(in the rows, 128 means zero)
Known rows:
[149 133 139 168 132  96 113 145 126 100 146 107 102 153 121 120 117 134
 132 138 127 119 140 136 125 124 109 125 110 111 126 124] -> bravu
[122 130 129 126 127 153 134 128 126 126 126 129 126 134 131 122 132 134
 124 122 118 133 130 130 129 130 124 126 126 124 127 129] -> boflu
[110 130 127 124 127  83 132 128 135 122 129 125 120 123 132 137 117 137
 121 138 146 117 121 126 125 108 138 144 121 137 132 124] -> maka
[133 134 127 126 123 155 131 128 128 127 127 124 130 135 127 123 138 134
 125 123 121 133 134 134 130 127 121 123 132 126 122 126] -> bosefi
[137 132 127 128 124 129 124 135 120 125 125 123 137 127 129 117 137 142
 130 133 119 133 147 125 124 135 126 128 136 124 112 124] -> stogro
[130 130 130 124 121 149 127 131 124 127 125 125 134 137 128 123 127 134
 121 122 124 131 130 127 128 153 123 127 129 129 132 132] -> troplel
[115 132 133 128 121 181 139 125 130 118 124 119 120 135 132 127 122 145
 112 113 126 131 117 126 126 139 125 136 121 129 129 127] -> stuplo
[118 127 126 132 144  83 123 126 134 154 139 142 122 120 124 133 128 108
 141 139 137 118 121 136 135 111 132 128 138 130 135 128] -> grevumol
[130 118 128 118 139 104 121 120 136 159 134 141 123 121 116 143 117  98
 137 145 142 118 125 128 132 116 132 131 135 126 123 128] -> zeskotros
[149 117 135 116 131 166 114 117 124 128 126 128 146 123 126 131 131 105
 142 134 116 135 134 119 127 133 125 117 123 117 116 132] -> stakligro
[125 129 129 127 126 154 134 129 126 126 126 128 128 134 130 122 129 136
 123 122 120 133 131 129 129 137 124 126 127 124 128 129] -> fipan
[133 125 133 128 131 152 125 124 128 128 132 131 141 126 129 122 126 121
 142 127 117 134 132 129 135 138 120 113 131 122 133 134] -> vuklon
[132 119 129 124 140 111 119 122 133 161 134 140 119 122 115 140 119  99
 136 143 139 117 125 127 129 124 132 134 136 123 119 127] -> sustes
[126 128 129 126 124 153 133 129 126 125 126 127 128 134 130 122 128 136
 123 122 121 133 131 128 128 138 124 126 128 125 127 129] -> grugas
[127 130 132 109 119 148 136 128 126 109 121 117 134 135 135 125 133 141
 115 124 126 130 130 122 122 142 128 126 118 132 137 131] -> legu
[123 129 127 124 125 153 135 128 127 129 125 129 130 131 130 123 130 135
 124 122 122 134 130 129 130 132 126 127 130 127 127 129] -> nibron
[128 126 130 122 120 138 126 121 127  98 123 122 142 130 139 129 130 132
 127 122 120 138 124 124 127 113 128 121 111 130 134 133] -> brosa
[130 126 129 119 132  73 105 118 133 134 134 135 150 116 127 142 126 102
 147 142 144 120 115 130 136 109 134 120 131 142 143 134] -> todral
[118 133 124 144 134 104 134 132 130 136 126 127 104 119 126 137 125 132
 117 123 146 116 112 127 119 126 139 148 127 137 127 120] -> tazu

Facts:
badre {fezus=leli, druplal=c}
bedras {fezus=demegek, druplal=c}
bese {fezus=demegek, druplal=l, drutram=nibron}
bidratin {fezus=demegek, druplal=b}
biplam {fezus=skefin, druplal=b}
boflu {fezus=trugas}
bokitrir {fezus=skatis, druplal=b, drutram=skatis}
bolun {fezus=leli, druplal=g}
borur {fezus=grugas}
bosefi {fezus=loku}
brarin {fezus=kagravo, drutram=skugok}
bravu {fezus=galur}
brebeva {fezus=poze, druplal=b}
bresken {fezus=skefin, druplal=a, drutram=skatis}
brogros {fezus=trutigrel, druplal=b, drutram=klegar}
brorum {fezus=trafiler, drutram=rubisa}
brosa {fezus=nibron, druplal=c}
brudrekin {fezus=grugas, druplal=a, drutram=godove}
brural {fezus=trutigrel, druplal=h, drutram=trafiler}
bruster {fezus=rubisa, druplal=a, drutram=trugas}
brustos {fezus=trafiler, druplal=k}
dabriri {fezus=lega, druplal=f}
diskoski {fezus=rubisa, druplal=f}
donun {fezus=trafiler}
dotar {fezus=grabrarir, druplal=c}
dregradros {fezus=grabrarir, druplal=e, drutram=kopu}
drepen {fezus=kagravo}
duflel {fezus=kludi, druplal=c}
fabutus {fezus=klaflom}
fefom {fezus=klegar, drutram=kludi}
fetres {fezus=trudramu}
fipan {fezus=lokupek}
fitri {fezus=klegar}
flibro {fezus=klilol, druplal=b}
flikul {fezus=klafor, drutram=katrum}
flitrem {fezus=skarol, druplal=f}
flobrek {fezus=trutigrel, druplal=k}
flola {fezus=fitri, druplal=d}
flufoso {fezus=fetres, druplal=b}
flunik {fezus=troplel, druplal=j, drutram=klegar}
flutrok {fezus=klafor, druplal=a, drutram=klegar}
foro {fezus=fipan, drutram=bosefi}
fotropok {fezus=katrum}
fudra {fezus=poze, druplal=h, drutram=kagravo}
fugrer {fezus=kagravo, druplal=f, drutram=boflu}
funakan {fezus=trugas, druplal=j}
gadi {fezus=trugas, druplal=f, drutram=bravu}
galur {fezus=demegek}
gefik {fezus=klaflom, druplal=b}
gezir {fezus=loku, druplal=j, drutram=treri}
gilom {fezus=rubisa, druplal=c}
godove {fezus=klafor, druplal=h, drutram=zisur}
goduno {fezus=vasken, druplal=f}
goflekle {fezus=poze, druplal=d}
govudek {fezus=poze, druplal=e, drutram=kludi}
grabrarir {fezus=skatis}
grazik {fezus=katrum, druplal=l, drutram=lega}
greska {fezus=troplel, druplal=g}
grevumol {fezus=lalim, drutram=bokitrir}
griban {fezus=poze}
grimak {fezus=fetres, drutram=bravu}
gubes {fezus=troplel, druplal=d}
gustul {fezus=trugas}
klafor {fezus=treri}
klaklek {fezus=fetres, druplal=a, drutram=zisur}
klegroplek {fezus=klafor, druplal=k}
klidro {fezus=vasken, druplal=e}
klilol {fezus=kagravo}
klokladuk {fezus=tipo, druplal=k}
kluvi {fezus=nibron}
kopu {fezus=leli, druplal=b}
kotezu {fezus=skatis, druplal=k}
lalim {fezus=trugas}
lega {fezus=klaflom}
legu {fezus=ribom, druplal=b}
lepun {fezus=gustul, druplal=f}
litor {fezus=suviskun, druplal=l, drutram=poklik}
loku {fezus=lokupek}
lusis {fezus=lalim, druplal=e, drutram=leli}
lustakol {fezus=skefin, drutram=grimak}
lustus {fezus=skefin}
maka {fezus=demegek, druplal=g, drutram=grabrarir}
malonur {fezus=boflu, druplal=h}
maza {fezus=klafor, druplal=c}
medrim {fezus=gustul, druplal=a, drutram=lalim}
mefa {fezus=gustul, druplal=b}
mufir {fezus=fabutus, druplal=b, drutram=bravu}
mutim {fezus=fetres, druplal=c}
nadra {fezus=trutigrel, druplal=g, drutram=bravu}
natan {fezus=trugas, druplal=g}
neplem {fezus=grugas, druplal=g}
nibron {fezus=katrum}
nokla {fezus=tipo, druplal=i}
pigrin {fezus=fipan, drutram=vebar}
piplos {fezus=katrum, druplal=c}
pledel {fezus=trafiler, druplal=a}
pleli {fezus=klaflom, druplal=k}
plilo {fezus=nibron, druplal=d, drutram=lega}
pobom {fezus=klaflom, druplal=c, drutram=zisur}
poklik {fezus=fitri, drutram=tudrom}
poze {fezus=skefin}
raniklen {fezus=skarol, druplal=c}
reke {fezus=kagravo, druplal=k}
renol {fezus=loku, druplal=a}
repluskan {fezus=poze, druplal=j}
ribam {fezus=gustul, druplal=d, drutram=fabutus}
romil {fezus=trutigrel}
rubisa {fezus=skefin}
rudromun {fezus=boflu, drutram=loku}
sapem {fezus=katrum, druplal=b}
satrul {fezus=kagravo, druplal=e, drutram=vebar}
skabo {fezus=lega, druplal=b}
skatis {fezus=treri}
skopal {fezus=lega, druplal=h, drutram=nokla}
skudral {fezus=klafor, druplal=b, drutram=kagravo}
skugok {fezus=katrum, druplal=a}
somagrar {fezus=rubisa, druplal=e}
stakligro {fezus=vasken, druplal=h}
staskal {fezus=trafiler, druplal=h, drutram=brosa}
stefir {fezus=trutigrel, druplal=d}
stidram {fezus=nibron, druplal=h}
stoban {fezus=tipo, druplal=f}
stogro {fezus=galur, druplal=a}
stopa {fezus=fitri, druplal=j}
stuno {fezus=loku, druplal=h}
stuplo {fezus=skarol, druplal=e}
stuti {fezus=nibron}
sudro {fezus=ribom, druplal=d, drutram=dabriri}
suklun {fezus=kagravo, druplal=b}
sustes {fezus=vasken, druplal=l, drutram=dotar}
suviskun {fezus=kagravo}
tadrin {fezus=katrum}
tazu {fezus=skefin, druplal=f, drutram=lokupek}
tideler {fezus=boflu}
tifli {fezus=suviskun}
tipo {fezus=skarol}
todral {fezus=troplel, druplal=c, drutram=godove}
troplel {fezus=ribom}
trudramu {fezus=demegek}
trunes {fezus=fetres, druplal=l}
trutigrel {fezus=ribom}
truvu {fezus=troplel, druplal=i, drutram=neplem}
tudrom {fezus=lokupek, druplal=g}
vasken {fezus=skatis}
vebar {fezus=trutigrel, druplal=a}
vero {fezus=klaflom, drutram=trafiler}
vivos {fezus=kludi, druplal=a, drutram=klegar}
vufis {fezus=vasken, druplal=d, drutram=pledel}
vuklon {fezus=skarol, druplal=b}
vupel {fezus=poze, druplal=c, drutram=bedras}
vutotas {fezus=skefin, druplal=c}
zatras {fezus=loku, druplal=b, drutram=lega}
zegal {fezus=poze, druplal=f}
zeskotros {fezus=vasken, drutram=skatis}
zesto {fezus=kludi, druplal=f, drutram=demegek}
zisur {fezus=skarol, drutram=nibron}
zizure {fezus=klilol, drutram=lega}

Rows:
No name comes twice in this set of rows, the named rows included.
[131 132 137 184 150  38 110 145 123 120 149 121  72 148 120 131 119 116
 121 137 143 104 114 138 116 111 125 146 104 120 133 122] -> gadi
[138 125 145 194 152   5  94 149 132 112 165 116  87 143 115 128  89 114
 151 161 147  99 131 136 130 111 114 134 110 111 138 125] -> grimak

The same elements again, as new rows of numbers:
Known rows:
[129 105 184 151 117 133  91 137 154 135 113  91 166 110 162 159 158 168
 124 143 134  31 126  90 126 116] -> bosefi
[124 110 164 126 144 122 135 146  93  96 140 106 128  98 146 126 123 126
 124 103 118  97 130 101 115 101] -> lepun
[141 104 164 152  96 161 133 130 203 172 146 116 174 102 164 159 110 159
 133 103 118  83 135 113 124 130] -> leli
[156 102  86 164 170  49  88 180 121  87 138 116  35  91 189  90 142 145
 100  95 103  78 121 100 119  60] -> bresken
[171 130  92 113 156  80  85 148 129 106 100 123  66 108 151 115 112 104
 110 120 113 134 137 103 136  84] -> zizure
[152  96 169 150 150 179 151 106 164 153 134 108 176 125 153 205 117 134
 148 111 106  33 118  96 122  73] -> bedras
[157 119 147 118 141 137 123 135 136 118 125 118 130 117 156 151 114 116
 134 112 112  94 127 103 134  91] -> tifli
[138 117 147 135  41 221 210  97 172 172 144 117 165 100 194 204 101 162
 156 113 149 137  97  88  89 103] -> rubisa
[139 124 128 167 178  59 117 170 106  87 156 103  86  88 162  74 153 117
 116 121  89  57 102  90 130  48] -> medrim
[178 113 124  67 112 164 118 130 151 102 113 111 132 110 168 163 125 113
 115 121 162 146 102 110 150 133] -> brebeva
[160 163 153  72 101 104  73 159 118  72 118 116 117 101 178  75 129  78
  93 151 118 152 128 127 192 135] -> lusis
[149 125 115 146 102 135 129 129 193 163 136 121 135 100 150 122 108 131
 122 111 117 130 122 109 122 110] -> grugas
[156 117 145 117 143 138 122 137 135 118 123 119 129 117 158 149 114 113
 132 113 112  94 126 101 136  92] -> kluvi
[152 120 151 101 130 153 122 126 124 121 123 107 138 122 161 144 112 102
 117 100 121 122 135 108 136 108] -> pleli
[134 101 140 163 109 195 147 126 237 170 171 108 210 117 164 132 120 110
 120 111  96  71  96 121 123 112] -> demegek
[165 120 163  70 133 141 117 134 149 103 106 112 150 102 130 156 112 107
 126 131 146 137 120 109 165 147] -> mefa
[166 118 146 133 158 134 139 117 136 148 124 112 113 106 143 174 116 116
 140  93 112  71 119 102 135  65] -> maza
[152 167 123  79  90  91  42 169 124  82 100 112 104 105 180  66 147  80
  87 164 127 159 140 118 172 133] -> satrul
[150 173 105 127 123  88 100 145  87 111 128 122  85 109 160  81 154  96
 114 146 117 142 133  99 118  64] -> flunik

Rows:
No name comes twice in this set of rows, the named rows included.
[181 169  84  80 135 103  84 146 126 111  98 129 105 111 126  98 156  80
 118 156 162 188 121  98 133 113] -> brogros
[142 124 178 136  87 189 168 121 181 194 151 136 162  91 167 175 103 128
 158  67 121 108 107 120 130 132] -> grabrarir
[179 132 136  75 139 148 108 138 149 118 108 136 143 123 143 150 124 111
 139 123 155 156 133 113 145 140] -> legu
[155 103 175 139 103 140 110 140 197 191 133 134 123  82 168 157 109 146
 135  43 114  86 136 132 151 160] -> skatis
[186 148 104  51 153 134 114 143 138 104 112 132 105 106 135 115 109  47
 118 104 138 183 103 122 165 118] -> skudral
[152 105 176 130 147 187 152 128 160 123 159 114 185 121 166 157 134 103
 138 109 100  57 103 111 140  95] -> bravu
[220 172 123  76 149 105 104 169 165  96 120 203  80 116 169 141 108  90
 173 147 119 176 124 122 187 110] -> brural
[133 112 159 147  78 177 152 119 193 175 126 127 172 109 156 177  92 147
 148 113 116 111 136  99 111 125] -> nibron
[125  86 188 131 136 167 143 146 119 118 153 120 163 115 169 170 120 150
 139  79 118  74 139 107 105 123] -> dabriri
[180 135 103 100 163 125 142 137 123 104 136 141  90 113 149 131  91  73
 130  97  99 143 118 115 138  66] -> vero

The same elements again, as new rows of numbers:
Known rows:
[137 132 140 125 123 140 131 130 117 143 124 128 134 105 106 145 124 136
 131 143 124 130 113 127  98 127 133 137  98 114 121 123 135 140 118 136
 175 118 139] -> vivos
[129 130 130 125 128 139 132 129 116 123 132 130 143 133 133 127 129 123
 119 132 129 116 126 133 131 131 130 125 117 127 115 133 130 127 135 125
 114 135 123] -> suklun
[122 130 127 122 124 136 126 135 124 126 129 132 131 128 137 120 127 124
 131 133 130 125 128 129 120 128 132 128 122 124 121 130 124 124 127 128
 118 132 128] -> flola
[127 122 127 125 116 133 120 143 127 150 121 147 119 131 147 140 132 117
 128 139 122 133 138 122 137 136 127 124 112 125 107 131 138 127 123 139
 145 129 131] -> klidro
[125 126 152 127 113 136 130 145 115 136 125 138 125 115 129 146 127 126
 134 135 127 126 127 126 114 131 130 130 107 119 118 122 134 125 121 139
 176 117 141] -> satrul
[138 132 114 117 137 125 129 126 134 128 132 112 133 133 113 122 138 136
 124 126 129 132 123 126 131 130 132 137 138 132 146 140 117 129 124 123
 115 127 131] -> diskoski
[125 126 131 119 123 133 117 136 124 134 129 125 124 127 127 134 128 120
 122 136 127 114 131 129 125 131 131 123 118 122 123 122 127 131 121 125
 131 128 134] -> natan
[153 118 172 114 119 151 125 133 150 126 124 141 102 194 164 132  99  72
 122 145 151 146 134 124 143 142 148 146 172 173  68  92 121 134 137 113
 145 120  98] -> godove
[126 126 134 121 121 127 132 148 135 138 127 127 128 121 129 142 125 120
 127 134 126 118 132 128 127 128 132 121 119 122 115 126 139 135 127 122
 134 125 128] -> stuno
[121 126 139 128 117 132 145 142 126 128 124 139 134 119 137 139 129 119
 137 125 125 128 133 129 134 126 130 119 119 125 112 133 141 124 139 129
 142 129 118] -> reke
[133 127 118 137 137 123 126 108 133 123 126 126 125 124 120 129 124 139
 125 118 123 133 132 132 130 122 123 125 138 126 144 124 130 132 130 130
 125 127 127] -> grugas
[126 129 125 142 137 117 122  99 139 120 132 123 122 123 115 141 125 125
 129 123 132 129 130 133 123 121 122 126 135 129 145 129 131 132 132 136
 116 131 125] -> troplel
[112 125 159 153 138  91 146 178 138 118 157 107 145 126 159 127 139 170
 116 100 140 100 125 112 141 150 100 167 156 128 161 140 131 113 112 122
  97 106 163] -> lustakol
[129 129 134 141 132 129 131 117 127 131 128 121 135 122 116 122 127 148
 137 128 128 130 110 127 111 127 123 143 127 128 133 123 128 134 126 125
 145 122 134] -> brarin
[ 84 116 153 163 125  89 135 180 124 112 148 126 133 130 187 105 135 169
 125  90 132  88 137 117 158 142  92 139 154 126 148 125 133 100 122 115
  86 116 158] -> grimak
[133 128 121 149 129 130 127 107 120 144 118 140 131 124 124 119 133 152
 146 131 122 154 111 121 114 129 118 147 115 130 127 132 133 127 128 142
 163 125 133] -> zeskotros
[125 128 120 134 131 126 123 120 132 129 127 120 130 131 121 117 130 136
 135 126 126 125 121 129 124 125 125 130 133 130 132 129 127 132 130 120
 121 130 127] -> donun
[150 117 143 119 136 139 111  92 150 106 125 128  95 200 144 122 104  83
 115 124 146 141 145 137 162 129 142 122 194 173 105  92 109 135 148 106
 113 129  91] -> nibron
[108 127 132 143 125 121 120 108 133 123 129 127 124 125 121 128 135 121
 148 126 134 130 125 127 120 122 123 128 128 134 135 132 126 125 136 132
 127 135 126] -> romil

Rows:
No name comes twice in this set of rows, the named rows included.
[154 118 202 124 114 156 134 125 115 114 125 142 104 178 149 130  95 103
 124 137 151 139 119 127 133 139 143 149 160 167  83  70 114 128 132 117
 204 102 116] -> klaklek
[114 130 137 122 119 131 117 135 132 129 132 129 122 122 131 135 128 104
 132 140 137 118 132 126 111 129 132 127 117 125 124 129 125 127 122 135
 118 133 133] -> greska
[114 128 145 134 118 127 141 135 133 126 130 137 133 117 132 148 130 103
 141 130 133 124 132 128 129 125 130 121 117 127 113 137 143 126 141 135
 132 133 118] -> flobrek
[123 133 147 134 124 136 131 127 122 124 133 130 137 117 129 132 125 124
 135 137 137 125 117 126 102 129 129 143 113 125 122 129 128 126 125 138
 137 127 134] -> sudro
[102 123 116 115 114 125 109 131 141 130 127 132 113 130 134 140 139  84
 136 133 132 112 152 131 142 122 134  97 121 126 121 138 128 124 134 128
 101 146 118] -> vebar
[151 121 194 131 119 154 143 120 118 112 126 142 117 172 148 132 101 107
 128 133 148 143 118 128 134 138 141 151 156 164  83  87 121 127 141 122
 188 109 111] -> bese
[136 130 130 136 128 139 130 132 121 142 126 141 135 129 142 122 126 138
 129 140 127 142 117 121 113 137 124 149 112 127 114 132 133 125 121 140
 138 127 133] -> vufis
[135 128 139 126 119 136 129 152 126 149 125 142 127 119 142 138 124 126
 128 145 126 136 125 121 111 137 129 142 108 122 107 126 138 130 114 140
 152 121 137] -> dregradros
[127 127 131 148 128 128 130 113 122 135 122 136 130 125 129 120 132 149
 144 125 125 146 115 122 117 129 119 144 124 131 130 129 130 125 128 136
 159 124 133] -> flikul
[131 130 144 131 128 135 131 129 115 130 131 126 137 122 122 130 124 138
 125 133 129 121 116 129 113 131 127 138 115 124 123 124 129 131 125 129
 146 122 135] -> ribam
[132 129 143 125 122 135 126 138 114 135 128 128 129 120 125 133 123 138
 122 136 126 116 120 127 114 132 128 133 111 119 121 117 128 132 117 127
 157 118 142] -> maka
[150 142 135 124 135 138 154 123 105 129 134 127 150 108 102 134 126 143
 117 142 128 134 105 129 116 128 133 140  99 122 123 131 132 132 126 137
 148 124 131] -> zatras
[128 123 125 130 118 128 129 143 133 150 120 146 123 129 145 138 131 122
 134 134 121 137 136 121 137 133 126 125 116 127 107 134 143 127 128 135
 143 128 125] -> stakligro
[148 136 108 122 138 130 140 129 118 140 131 133 142 129 122 127 133 131
 110 142 124 137 120 125 141 133 129 132 109 128 115 143 136 130 129 134
 108 135 122] -> bokitrir
[152 118 163 121 129 148 112 100 148 110 127 123 101 210 145 114 104  81
 124 133 156 140 129 131 151 136 145 142 192 183  89  87 106 137 146 100
 131 124  94] -> zisur

